Here is a tiny trained network, its code and every weight. The questions are about switching its units off for an input and a class, where a switched-off unit gives its printed mean instead of its output.

import numpy as np


def w(rows, s, z=0):
    codes = np.array(rows[::2]) - 128.0
    scale = np.full(codes.shape[1], s)
    scale[-1] = z or s
    return codes * scale


def norm(h):
    return h / np.sqrt((h * h).mean(-1, keepdims=True) + 1e-5)


def f(y):
    return np.maximum(y, 0)


def log_softmax(a):
    a = a - a.max(-1, keepdims=True)
    return a - np.log(np.exp(a).sum(-1, keepdims=True))


def net(x, mask):
    res = np.array(x, float).reshape(1, 3) / 4 @ E
    u = 0
    for l in range(2):
        y = f(norm(res) @ A[l][:, :-1].T + A[l][:, -1])
        res = res + np.where(mask[u : u + 14], y, B[l][:, -1]) @ B[l][:, :-1]
        u += 14
    return log_softmax(norm(res)[-1] @ U[:, :-1].T + U[:, -1])


A, B = {}, {}
E = w([
[115,212,142,20,209],'x0',
[136,209,52,97,19],'x1',
[114,141,253,87,42],'x2',
],0.0012)
A[0] = w([
[118,108,37,138,235,5],'0.n1',
[126,164,107,114,113,70],'0.n2',
[137,91,180,147,254,71],'0.n3',
[102,176,87,67,226,39],'0.n4',
[127,203,122,54,182,2],'0.n5',
[129,161,44,114,97,54],'0.n6',
[120,102,103,169,99,44],'0.n7',
[144,135,16,118,146,17],'0.n8',
[114,128,133,122,116,91],'0.n9',
[127,137,124,119,142,98],'0.n10',
[135,205,72,93,93,38],'0.n11',
[104,72,66,218,102,47],'0.n12',
[133,110,125,151,112,37],'0.n13',
[119,134,232,63,85,36],'0.n14',
],0.0049,0.0008)
B[0] = w([
[95,253,155,224,150,242],'0.n1',
[98,100,102,123,136,164],'0.n2',
[25,59,50,96,78,253],'0.n3',
[243,91,156,81,126,236],'0.n4',
[228,85,165,86,99,219],'0.n5',
[51,54,113,140,133,211],'0.n6',
[173,115,146,89,146,178],'0.n7',
[96,215,158,193,131,218],'0.n8',
[128,133,124,140,143,138],'0.n9',
[142,122,137,123,128,142],'0.n10',
[50,63,70,121,145,219],'0.n11',
[239,118,145,59,145,233],'0.n12',
[158,137,114,95,134,150],'0.n13',
[145,222,96,221,195,240],'0.n14',
],0.0079,0.0029)
A[1] = w([
[77,250,184,198,129,48],'1.n1',
[141,205,175,182,131,254],'1.n2',
[100,98,143,151,104,60],'1.n3',
[47,111,112,118,145,83],'1.n4',
[71,84,121,143,102,74],'1.n5',
[76,103,125,144,122,78],'1.n6',
[128,129,128,128,127,93],'1.n7',
[248,70,202,38,94,53],'1.n8',
[3,44,104,68,101,43],'1.n9',
[60,104,92,105,72,47],'1.n10',
[80,142,105,104,114,59],'1.n11',
[120,138,136,115,134,108],'1.n12',
[144,128,151,92,114,69],'1.n13',
[169,128,170,134,142,100],'1.n14',
],0.0059,0.00069)
B[1] = w([
[134,157,122,237,139,235],'1.n1',
[89,138,110,180,137,221],'1.n2',
[128,121,72,111,136,142],'1.n3',
[111,122,143,72,110,179],'1.n4',
[119,139,148,103,79,169],'1.n5',
[134,132,130,89,113,162],'1.n6',
[127,127,130,127,130,128],'1.n7',
[253,106,164,90,158,254],'1.n8',
[26,149,123,84,90,220],'1.n9',
[66,132,144,85,123,176],'1.n10',
[128,101,132,102,109,152],'1.n11',
[119,112,139,132,130,128],'1.n12',
[147,85,117,135,141,146],'1.n13',
[115,69,115,115,103,168],'1.n14',
],0.014,0.0046)
U = w([
[101,168,110,255,151,126],'0',
[232,81,156,71,149,238],'1',
[22,123,130,36,79,1],'2',
],0.0084,0.00034)

Each question gives the input, the list of numbers given to net, and the class t.
The units are the neurons (one row each of A and B). Each row of codes is followed by its name. A weight is (code - 128) times the scale printed after its matrix; where a second scale follows, it is the last column's (A, B and U).
mask holds one flag per neuron, layer by layer. A switched-off neuron (its flag False) gives its mean, the last column of its row in B, instead of its output. The means were averaged over made-up inputs and are rounded, as every weight is.
A unit's drop is (log p(t) with every unit on - log p(t) with that unit switched off) / (log p(t) with every unit on - log p(t) with every unit switched off).
The circuit of an input: a set's keep is (log p(t) with only the set's units on - log p(t) with every unit switched off) / (log p(t) with every unit on - log p(t) with every unit switched off). Starting from the 12 units with the biggest drops (on a tie, the unit counted first), units are removed one at a time, each time the one whose removal leaves the highest keep (on an exact tie, the one counted first), for as long as the keep stays at least 0.8.
units of the circuit, in order: the units of the circuit, biggest drop first
unit that matters most: the unit with the biggest drop
top k neurons: the k neurons with the biggest drops, biggest first
top k neurons in layer l: the k neurons of layer l with the biggest drops, biggest first
drop of u: that unit's drop, to one decimal
input [3,-5,7], class 0: top neuron => 0.n14
input [-6,6,3], class 1: top 2 neurons => 0.n3; 0.n12
input [-5,-6,3], class 2: top 2 neurons in layer 0 => 0.n3; 0.n4
input [6,7,7], class 0: units of the circuit, in order => 1.n8; 1.n9
input [-8,-7,0], class 1: top 4 neurons => 0.n12; 0.n11; 1.n8; 0.n6
input [-3,4,2], class 2: top 2 neurons => 0.n4; 0.n5
input [4,-8,6], class 2: top 3 neurons in layer 0 => 0.n3; 0.n1; 0.n8
input [6,-3,6], class 0: top 2 neurons => 0.n14; 0.n12
input [-3,-5,4], class 2: top 3 neurons in layer 0 => 0.n3; 0.n1; 0.n8
input [-8,4,6], class 1: top 2 neurons => 0.n1; 0.n8
input [6,6,8], class 0: top 2 neurons => 0.n14; 0.n3
input [6,-7,5], class 2: top 4 neurons in layer 0 => 0.n3; 0.n1; 0.n12; 0.n7
input [3,-8,5], class 2: top 2 neurons in layer 0 => 0.n3; 0.n1
input [-7,-3,4], class 1: unit that matters most => 0.n1
input [-5,-8,-1], class 2: drop of 0.n3 => 1.3
input [-6,-3,1], class 1: drop of 1.n14 => 0.0
input [-5,-4,0], class 1: drop of 0.n12 => 1.8
input [2,-3,4], class 0: drop of 0.n14 => 2.1
